Below are the code and all the weights of a small trained network. Each question names an input and a class and asks about switching units off, where a switched-off unit gives its printed mean instead of its output.

import numpy as np


def w(rows, s, z=0):
    codes = np.array(rows[::2]) - 128.0
    scale = np.full(codes.shape[1], s)
    scale[-1] = z or s
    return codes * scale


def f(y):
    return np.maximum(y, 0)


def log_softmax(a):
    a = a - a.max(-1, keepdims=True)
    return a - np.log(np.exp(a).sum(-1, keepdims=True))


def net(x, mask):
    res = np.array(x, float).reshape(1, 7) / 4 @ E
    y = f(res @ A[0][:, :-1].T + A[0][:, -1])
    res = res + np.where(mask, y, B[0][:, -1]) @ B[0][:, :-1]
    return log_softmax(res[-1] @ U[:, :-1].T + U[:, -1])


A, B = {}, {}
E = w([
[118,116,130,169,57,188,52,164,96,211,246],'x0',
[38,133,121,94,112,60,115,120,202,96,89],'x1',
[93,138,132,108,122,67,102,109,107,59,152],'x2',
[57,131,151,154,131,158,78,140,41,125,14],'x3',
[50,123,116,93,28,65,94,126,152,121,132],'x4',
[211,122,143,1,110,102,156,104,41,164,212],'x5',
[221,93,119,134,100,190,16,133,105,152,85],'x6',
],0.0085)
A[0] = w([
[113,127,128,108,91,104,100,121,164,118,146,83],'N1',
[142,124,126,136,149,133,90,119,172,126,138,51],'N2',
[170,128,132,25,196,95,134,118,106,114,73,82],'N3',
[117,131,129,204,181,169,157,128,96,108,82,115],'N4',
[169,124,129,95,118,132,111,120,114,134,2,94],'N5',
[117,134,133,165,166,132,110,128,129,119,109,32],'N6',
[178,124,125,95,127,134,126,128,120,124,32,119],'N7',
[102,125,128,125,120,102,126,148,140,102,114,43],'N8',
[135,134,138,102,166,131,119,123,108,117,95,47],'N9',
[154,122,124,149,119,159,44,131,198,147,125,106],'N10',
[114,132,132,109,168,138,128,122,155,139,137,42],'N11',
[107,126,124,107,98,83,109,136,155,107,159,53],'N12',
[46,129,133,135,142,167,131,135,78,164,122,85],'N13',
[146,131,127,95,123,95,123,128,116,128,143,3],'N14',
[166,129,131,129,155,134,146,139,113,129,149,87],'N15',
[80,131,127,146,157,133,194,135,222,147,71,172],'N16',
[236,124,127,134,147,185,151,135,123,165,146,118],'N17',
],0.027,0.0062)
B[0] = w([
[130,124,133,141,154,71,179,125,110,154,117,177],'N1',
[113,127,122,124,116,155,109,177,107,106,118,147],'N2',
[137,124,128,127,129,154,180,105,176,19,138,235],'N3',
[129,130,125,121,130,116,138,170,163,32,136,224],'N4',
[116,132,131,130,132,72,65,190,108,182,113,222],'N5',
[135,120,130,134,117,173,144,136,156,93,125,165],'N6',
[121,129,131,134,128,51,136,187,83,148,128,206],'N7',
[141,128,125,127,132,169,129,108,152,141,180,170],'N8',
[129,121,111,131,113,92,141,142,153,134,103,168],'N9',
[130,137,129,120,131,175,30,212,132,115,136,199],'N10',
[123,118,135,143,123,110,133,100,110,111,123,141],'N11',
[128,126,126,114,107,97,167,104,100,145,100,185],'N12',
[135,130,125,127,124,95,110,144,85,201,115,191],'N13',
[123,133,122,151,145,137,155,115,145,108,126,158],'N14',
[125,127,130,117,116,156,125,93,122,146,119,172],'N15',
[138,124,126,125,126,26,196,129,123,58,106,251],'N16',
[117,129,129,129,123,151,181,6,102,206,139,242],'N17',
],0.022,0.028)
U = w([
[124,162,101,135,116,127,110,188,150,51,81,90],'0',
[126,174,109,127,106,239,128,67,134,128,152,29],'1',
[128,81,178,182,231,130,62,57,254,135,99,2],'2',
[101,174,108,134,99,157,100,131,78,174,107,249],'3',
[133,155,98,122,102,124,199,83,131,80,101,188],'4',
],0.0075,0.0063)

Each question gives the input, the list of numbers given to net, and the class t.
The units are the neurons (one row each of A and B). Each row of codes is followed by its name. A weight is (code - 128) times the scale printed after its matrix; where a second scale follows, it is the last column's (A, B and U).
mask holds one flag per neuron, in row order. A switched-off neuron (its flag False) gives its mean, the last column of its row in B, instead of its output. The means were averaged over made-up inputs and are rounded, as every weight is.
A unit's drop is (log p(t) with every unit on - log p(t) with that unit switched off) / (log p(t) with every unit on - log p(t) with every unit switched off).
The circuit of an input: a set's keep is (log p(t) with only the set's units on - log p(t) with every unit switched off) / (log p(t) with every unit on - log p(t) with every unit switched off). Starting from the 12 units with the biggest drops (on a tie, the unit counted first), units are removed one at a time, each time the one whose removal leaves the highest keep (on an exact tie, the one counted first), for as long as the keep stays at least 0.8.
units of the circuit, in order: the units of the circuit, biggest drop first
most important unit: the unit with the biggest drop
top k neurons: the k neurons with the biggest drops, biggest first
drop of u: that unit's drop, to one decimal
input [-4,-8,0,-8,-6,7,-5], class 1: top 2 neurons -> (N16, N17)
input [6,-4,6,4,6,0,8], class 3: units of the circuit, in order -> (N16)
input [3,-7,6,-7,2,7,0], class 1: units of the circuit, in order -> (N16, N17)
input [3,-2,4,-4,6,-4,8], class 0: top 2 neurons -> (N17, N10)
input [-4,4,-3,4,-5,0,-6], class 0: top 2 neurons -> (N17, N4)
input [6,-5,-3,7,-4,-6,6], class 3: top 2 neurons -> (N17, N13)
input [2,-8,3,-8,3,-3,-1], class 1: top 2 neurons -> (N16, N5)
input [-6,2,5,-5,5,-6,5], class 0: top 2 neurons -> (N17, N10)
input [-2,2,-8,1,-4,8,8], class 3: top 4 neurons -> (N5, N16, N7, N17)
input [7,3,-8,-7,2,-3,6], class 3: top 2 neurons -> (N3, N10)
input [-8,5,-5,-2,0,0,1], class 0: top 3 neurons -> (N17, N5, N7)
input [-5,2,2,1,6,3,5], class 0: top 2 neurons -> (N17, N5)
input [-2,0,-5,1,4,1,1], class 0: top 2 neurons -> (N17, N13)
input [7,-5,0,6,-4,-8,-2], class 0: most important unit -> N4
input [7,-5,3,3,-2,6,-4], class 1: drop of N16 -> 0.2
input [8,-8,1,-8,0,-6,6], class 1: drop of N12 -> 0.0
input [0,1,-2,-6,4,-2,8], class 3: drop of N16 -> 0.1
input [2,4,-7,2,4,-7,-3], class 0: drop of N17 -> 1.9
